Below is a small trained network, with its code and all its weights. Each question gives an input and a class and asks what happens when units are switched off, that is, made to give their printed mean instead of their output.

import numpy as np


def w(rows, s, z=0):
    codes = np.array(rows[::2]) - 128.0
    scale = np.full(codes.shape[1], s)
    scale[-1] = z or s
    return codes * scale


def f(y):
    return y / 2 * (1 + np.tanh(0.7978845608 * (y + 0.044715 * y**3)))


def log_softmax(a):
    a = a - a.max(-1, keepdims=True)
    return a - np.log(np.exp(a).sum(-1, keepdims=True))


def net(x, mask):
    res = np.array(x, float).reshape(1, 4) / 4 @ E
    y = f(res @ A[0][:, :-1].T + A[0][:, -1])
    res = res + np.where(mask, y, B[0][:, -1]) @ B[0][:, :-1]
    return log_softmax(res[-1] @ U[:, :-1].T + U[:, -1])


A, B = {}, {}
E = w([
[129,130,128,34,54,219,135,165,152],'x0',
[134,128,129,49,229,122,232,149,121],'x1',
[134,131,127,38,163,69,25,140,100],'x2',
[128,122,137,169,222,255,65,131,138],'x3',
],0.0041)
A[0] = w([
[128,130,134,68,230,125,220,133,130,104],'neuron 1',
[128,124,126,215,190,51,124,110,115,57],'neuron 2',
[130,134,127,175,69,129,68,126,129,66],'neuron 3',
[126,134,119,118,86,71,161,126,123,4],'neuron 4',
[130,126,125,165,83,127,78,124,129,28],'neuron 5',
[123,136,125,205,103,168,220,120,144,43],'neuron 6',
[129,129,132,97,58,42,176,128,128,148],'neuron 7',
[133,138,126,78,207,132,210,137,117,72],'neuron 8',
[125,131,128,147,186,200,95,132,124,53],'neuron 9',
[124,124,123,166,79,131,77,122,124,38],'neuron 10',
[128,123,130,156,203,214,76,121,130,143],'neuron 11',
[120,127,127,57,63,197,133,146,132,46],'neuron 12',
[124,132,127,215,198,45,121,117,121,82],'neuron 13',
[127,130,134,168,76,130,72,127,132,211],'neuron 14',
[126,131,128,104,66,56,167,125,121,107],'neuron 15',
[130,141,131,177,67,130,67,128,127,80],'neuron 16',
[130,129,125,43,54,208,134,130,130,62],'neuron 17',
[129,131,125,28,169,62,6,139,126,45],'neuron 18',
[127,137,130,145,188,200,94,131,126,53],'neuron 19',
[128,130,125,172,74,129,72,125,127,51],'neuron 20',
[125,131,127,113,79,63,166,124,123,37],'neuron 21',
[133,123,130,203,94,169,227,135,137,74],'neuron 22',
],0.013,0.0036)
B[0] = w([
[55,107,109,119,35,91,114,121,151,240],'neuron 1',
[176,134,155,61,145,163,137,147,185,206],'neuron 2',
[132,101,130,107,95,85,117,108,150,182],'neuron 3',
[232,91,153,129,189,73,100,112,170,147],'neuron 4',
[188,85,144,93,119,69,112,100,155,147],'neuron 5',
[126,110,152,80,196,96,115,83,74,199],'neuron 6',
[54,135,107,216,160,145,123,156,148,253],'neuron 7',
[130,95,125,108,65,76,114,104,156,203],'neuron 8',
[189,102,138,162,183,89,111,121,160,176],'neuron 9',
[179,88,141,98,113,72,118,102,153,154],'neuron 10',
[45,140,105,217,165,140,129,161,152,241],'neuron 11',
[184,130,154,67,150,147,135,145,184,184],'neuron 12',
[126,150,142,66,135,187,139,169,182,221],'neuron 13',
[5,145,88,149,70,144,143,154,117,234],'neuron 14',
[116,122,117,188,167,125,117,136,152,213],'neuron 15',
[112,106,127,113,89,92,122,111,149,190],'neuron 16',
[127,145,148,63,150,175,137,162,199,204],'neuron 17',
[86,119,150,75,211,112,128,70,44,237],'neuron 18',
[190,102,135,161,186,87,110,124,159,177],'neuron 19',
[156,94,137,102,104,78,114,105,151,168],'neuron 20',
[194,100,142,151,184,91,107,121,167,170],'neuron 21',
[63,133,134,84,190,123,112,101,57,215],'neuron 22',
],0.034,0.0045)
U = w([
[138,118,109,255,165,114,107,153,151,133],'0',
[108,91,104,120,9,70,116,101,135,126],'1',
[112,137,155,95,174,128,127,69,12,98],'2',
[157,161,159,79,115,203,156,179,179,117],'3',
[104,206,72,223,34,200,185,158,41,253],'4',
[222,125,137,143,101,107,134,117,95,89],'5',
[221,125,138,142,107,115,132,103,98,91],'6',
[232,130,131,137,109,115,132,105,112,94],'7',
],0.0092,0.0051)

Each question gives the input, the list of numbers given to net, and the class t.
The units are the neurons (one row each of A and B). Each row of codes is followed by its name. A weight is (code - 128) times the scale printed after its matrix; where a second scale follows, it is the last column's (A, B and U).
mask holds one flag per neuron, in row order. A switched-off neuron (its flag False) gives its mean, the last column of its row in B, instead of its output. The means were averaged over made-up inputs and are rounded, as every weight is.
A unit's drop is (log p(t) with every unit on - log p(t) with that unit switched off) / (log p(t) with every unit on - log p(t) with every unit switched off).
The circuit of an input: a set's keep is (log p(t) with only the set's units on - log p(t) with every unit switched off) / (log p(t) with every unit on - log p(t) with every unit switched off). Starting from the 12 units with the biggest drops (on a tie, the unit counted first), units are removed one at a time, each time the one whose removal leaves the highest keep (on an exact tie, the one counted first), for as long as the keep stays at least 0.8.
units of the circuit, in order: the units of the circuit, biggest drop first
k most important neurons: the k neurons with the biggest drops, biggest first
drop when u is switched off: that unit's drop, to one decimal
input [6,-1,0,4], class 3: units of the circuit, in order => neuron 17
input [4,5,0,-1], class 1: 2 most important neurons => neuron 1; neuron 8
input [-8,6,7,2], class 3: 3 most important neurons => neuron 13; neuron 2; neuron 22
input [-7,-8,-8,-4], class 1: 2 most important neurons => neuron 16; neuron 18
input [-8,7,-2,2], class 3: 2 most important neurons => neuron 13; neuron 2
input [5,6,-8,-3], class 2: 2 most important neurons => neuron 22; neuron 6
input [8,7,-5,8], class 0: 3 most important neurons => neuron 11; neuron 19; neuron 9
input [-6,7,-6,-3], class 1: 3 most important neurons => neuron 1; neuron 8; neuron 18
input [-6,-2,-1,5], class 3: 3 most important neurons => neuron 13; neuron 2; neuron 7
input [1,-7,-7,-8], class 0: 2 most important neurons => neuron 7; neuron 15
input [-8,-6,-7,-7], class 3: 2 most important neurons => neuron 13; neuron 2
input [8,2,-8,4], class 2: 4 most important neurons => neuron 22; neuron 6; neuron 13; neuron 2
input [8,3,0,-8], class 0: drop when neuron 2 is switched off => 0.2
input [-6,-3,6,4], class 2: drop when neuron 12 is switched off => 0.4
input [6,-7,-7,-7], class 0: drop when neuron 5 is switched off => -0.1
input [4,6,-3,4], class 1: units of the circuit, in order => neuron 1
